Below are the code and all the weights of a small trained network. Each question names an input and a target symbol and asks about switching units off, where a switched-off unit gives its printed mean instead of its output.

import numpy as np


def w(rows, s, z=0):
    codes = np.array(rows[::2]) - 128.0
    scale = np.full(codes.shape[1], s)
    scale[-1] = z or s
    return codes * scale


def f(y):
    return np.maximum(y, 0)


def softmax(a):
    e = np.exp(a - a.max(-1, keepdims=True))
    return e / e.sum(-1, keepdims=True)


def log_softmax(a):
    a = a - a.max(-1, keepdims=True)
    return a - np.log(np.exp(a).sum(-1, keepdims=True))


def net(x, mask):
    ids = ['αβγδεζθλμξπστψω'.index(c) for c in x.split()]
    T = len(ids)
    res = E[ids] + P[:T]
    u = 0
    for l in range(2):
        q, k, v = (res @ M[l].T for M in (Q, K, V))
        z = softmax(np.where(np.tri(T) > 0, q @ k.T / 2**0.5, -1e9)) @ v
        res = res + np.where(mask[u], z, O[l][:, -1]) @ O[l][:, :-1]
        u += 1
        y = f(res @ A[l][:, :-1].T + A[l][:, -1])
        res = res + np.where(mask[u : u + 16], y, B[l][:, -1]) @ B[l][:, :-1]
        u += 16
    return log_softmax(res[-1] @ U[:, :-1].T + U[:, -1])


Q, K, V, O, A, B = {}, {}, {}, {}, {}, {}
E = w([
[146,89,76,227,149],'α',
[125,118,65,110,138],'β',
[135,118,50,107,125],'γ',
[155,109,37,61,123],'δ',
[154,164,156,134,106],'ε',
[153,162,153,133,108],'ζ',
[153,154,145,124,108],'θ',
[141,191,228,117,195],'λ',
[144,157,151,119,106],'μ',
[57,60,130,162,152],'ξ',
[176,101,127,94,154],'π',
[59,97,148,110,158],'σ',
[92,168,8,163,116],'τ',
[64,93,245,119,50],'ψ',
[36,146,68,110,74],'ω',
],0.012)
P = w([
[212,72,143,124,11],'0',
[96,204,140,199,206],'1',
[86,210,155,194,116],'2',
[149,1,80,8,108],'3',
[70,182,89,54,255],'4',
[68,153,126,58,157],'5',
],0.0067)
Q[0] = w([
[180,61,254,89,10],'0.h0',
[20,219,154,67,154],'0.h0',
],0.0067)
K[0] = w([
[158,36,254,230,52],'0.h0',
[23,116,244,4,148],'0.h0',
],0.0054)
V[0] = w([
[211,147,87,153,136],'0.h0',
[101,86,234,253,225],'0.h0',
],0.0059)
O[0] = w([
[254,55,93,158,183,234],'0.h0',
[45,11,228,123,254,5],'0.h0',
],0.0044,0.00016)
A[0] = w([
[141,78,91,125,241,2],'0.n0',
[122,115,157,79,206,80],'0.n1',
[84,120,147,91,197,111],'0.n2',
[206,153,109,84,116,104],'0.n3',
[61,144,75,202,58,130],'0.n4',
[134,188,205,99,78,129],'0.n5',
[196,225,79,126,118,173],'0.n6',
[42,114,114,80,108,108],'0.n7',
[100,118,35,199,178,161],'0.n8',
[56,47,243,99,101,165],'0.n9',
[251,175,245,101,207,200],'0.n10',
[77,162,190,149,212,212],'0.n11',
[77,159,78,89,149,87],'0.n12',
[167,196,165,110,57,83],'0.n13',
[254,63,59,108,151,122],'0.n14',
[114,64,52,180,99,193],'0.n15',
],0.0068,0.0038)
B[0] = w([
[101,119,216,215,145,162],'0.n0',
[109,131,81,131,36,151],'0.n1',
[94,137,124,133,80,162],'0.n2',
[83,127,195,196,146,159],'0.n3',
[172,185,82,124,163,211],'0.n4',
[160,98,148,103,172,173],'0.n5',
[108,103,167,108,237,205],'0.n6',
[142,175,123,49,126,182],'0.n7',
[71,138,168,33,152,250],'0.n8',
[209,156,135,83,141,192],'0.n9',
[117,122,1,106,141,208],'0.n10',
[25,103,101,96,82,240],'0.n11',
[78,161,122,111,164,171],'0.n12',
[166,44,128,109,135,154],'0.n13',
[128,106,237,152,119,217],'0.n14',
[173,103,123,16,127,252],'0.n15',
],0.0076,0.0044)
Q[1] = w([
[8,183,106,29,215],'1.h0',
[206,136,191,191,2],'1.h0',
],0.0079)
K[1] = w([
[110,143,112,4,121],'1.h0',
[141,150,130,204,134],'1.h0',
],0.014)
V[1] = w([
[127,75,109,167,188],'1.h0',
[127,167,8,113,137],'1.h0',
],0.014)
O[1] = w([
[116,45,74,71,223,24],'1.h0',
[165,72,122,253,156,253],'1.h0',
],0.0067,0.0061)
A[1] = w([
[79,44,186,110,126,35],'1.n0',
[158,28,210,163,135,163],'1.n1',
[227,125,72,94,72,220],'1.n2',
[144,121,245,60,227,2],'1.n3',
[167,97,138,145,255,177],'1.n4',
[138,63,65,34,136,175],'1.n5',
[188,141,128,133,33,63],'1.n6',
[71,99,62,173,117,253],'1.n7',
[192,71,164,182,117,65],'1.n8',
[165,73,102,104,90,255],'1.n9',
[66,203,76,176,139,140],'1.n10',
[130,197,189,187,122,109],'1.n11',
[51,86,132,114,88,135],'1.n12',
[144,139,120,186,93,114],'1.n13',
[151,87,184,47,92,36],'1.n14',
[46,111,46,127,136,153],'1.n15',
],0.0077,0.0032)
B[1] = w([
[83,67,134,195,120,179],'1.n0',
[96,183,89,146,25,208],'1.n1',
[114,77,179,72,151,204],'1.n2',
[90,177,54,218,189,222],'1.n3',
[153,168,29,103,101,235],'1.n4',
[201,134,184,167,162,253],'1.n5',
[145,75,29,166,188,162],'1.n6',
[192,79,159,152,70,240],'1.n7',
[157,144,202,61,202,163],'1.n8',
[195,70,117,92,113,210],'1.n9',
[119,130,132,191,80,223],'1.n10',
[151,185,253,108,188,190],'1.n11',
[55,77,123,104,112,181],'1.n12',
[109,144,167,133,183,176],'1.n13',
[165,137,56,181,112,221],'1.n14',
[163,42,161,130,158,206],'1.n15',
],0.0073,0.0053)
U = w([
[106,95,157,130,209,12],'α',
[121,148,109,123,147,98],'β',
[127,162,94,121,156,96],'γ',
[135,198,88,105,193,139],'δ',
[130,136,128,121,134,68],'ε',
[125,138,112,115,131,91],'ζ',
[134,136,116,119,127,80],'θ',
[118,86,47,163,26,124],'λ',
[125,132,109,119,119,110],'μ',
[101,91,181,105,127,87],'ξ',
[199,83,138,70,101,254],'π',
[91,113,147,111,79,146],'σ',
[134,154,7,166,97,62],'τ',
[96,179,148,69,92,210],'ψ',
[151,173,179,191,122,136],'ω',
],0.011,0.0049)

Each question gives the input, a string of symbols that net reads in full, and the target symbol t.
The units are the heads (2 rows each of Q, K, V and O) and the neurons (one row each of A and B). Each row of codes is followed by its name. A weight is (code - 128) times the scale printed after its matrix; where a second scale follows, it is the last column's (O, A, B and U).
mask holds one flag per unit, layer by layer, with each layer's heads first. A switched-off unit (its flag False) gives its mean, the last column of its rows in O or B, instead of its output. The means were averaged over made-up inputs and are rounded, as every weight is.
A unit's drop is (log p(t) with every unit on - log p(t) with that unit switched off) / (log p(t) with every unit on - log p(t) with every unit switched off).
The circuit of an input: a set's keep is (log p(t) with only the set's units on - log p(t) with every unit switched off) / (log p(t) with every unit on - log p(t) with every unit switched off). Starting from the 12 units with the biggest drops (on a tie, the unit counted first), units are removed one at a time, each time the one whose removal leaves the highest keep (on an exact tie, the one counted first), for as long as the keep stays at least 0.8.
units of the circuit, in order: the units of the circuit, biggest drop first
most important unit: the unit with the biggest drop
k most important neurons: the k neurons with the biggest drops, biggest first
k most important neurons of layer l: the k neurons of layer l with the biggest drops, biggest first
input ω ω α α π, target ω: units of the circuit, in order -> [1.h0, 0.n15, 0.h0]
input α σ α μ τ β, target τ: 4 most important neurons -> [0.n8, 1.n4, 0.n6, 0.n15]
input δ ε α λ α ψ, target ψ: units of the circuit, in order -> [1.h0, 0.n7]
input α ω ψ ψ α, target ψ: units of the circuit, in order -> [1.h0, 0.n10]
input ξ σ α α α ψ, target ψ: units of the circuit, in order -> [1.h0]
input π ψ σ, target ψ: units of the circuit, in order -> [1.h0, 0.n9, 0.h0]
input δ ε ζ ω ω λ, target ω: units of the circuit, in order -> [1.h0, 0.h0]
input α α δ ω α μ, target ω: units of the circuit, in order -> [1.h0, 0.n15, 0.n7, 1.n11]
input α π ω ζ ω α, target ω: units of the circuit, in order -> [1.h0, 0.n7, 0.h0, 1.n11]
input θ ε α θ α, target α: 2 most important neurons -> [0.n8, 0.n11]
input ω ε π, target ω: units of the circuit, in order -> [1.h0, 0.h0]
input ψ ξ ω ω ε, target ω: units of the circuit, in order -> [1.h0, 0.n7, 0.h0, 1.n11]
input ψ α α α ω θ, target ω: units of the circuit, in order -> [1.h0, 0.n7, 0.h0]
input ψ α θ, target ψ: units of the circuit, in order -> [1.h0]
input α α α, target α: units of the circuit, in order -> [1.h0, 0.h0]
input α ω ξ, target ω: units of the circuit, in order -> [1.h0, 0.n4, 0.n7, 0.h0]
input ψ σ ω τ, target π: 2 most important neurons -> [0.n15, 1.n3]
input α α ω λ α λ, target λ: 3 most important neurons -> [0.n10, 0.n11, 0.n1]
input ε π μ μ δ, target δ: 3 most important neurons of layer 0 -> [0.n6, 0.n14, 0.n11]
input θ ω ξ, target ω: 3 most important neurons -> [0.n4, 0.n7, 1.n11]
input α α β α, target τ: 2 most important neurons of layer 0 -> [0.n14, 0.n11]
input θ π ω π σ, target σ: most important unit -> 0.n11
input α ω τ, target ω: 2 most important neurons of layer 1 -> [1.n11, 1.n10]
input θ ω λ α ε, target ω: 2 most important neurons of layer 0 -> [0.n8, 0.n15]
input α μ ω λ τ, target τ: 2 most important neurons -> [1.n4, 0.n8]
input π λ μ π α, target λ: 3 most important neurons -> [0.n11, 0.n10, 0.n14]
input α ω δ, target ω: most important neuron of layer 1 -> [1.n11]
input δ λ α δ α, target δ: 2 most important neurons of layer 0 -> [0.n15, 0.n14]
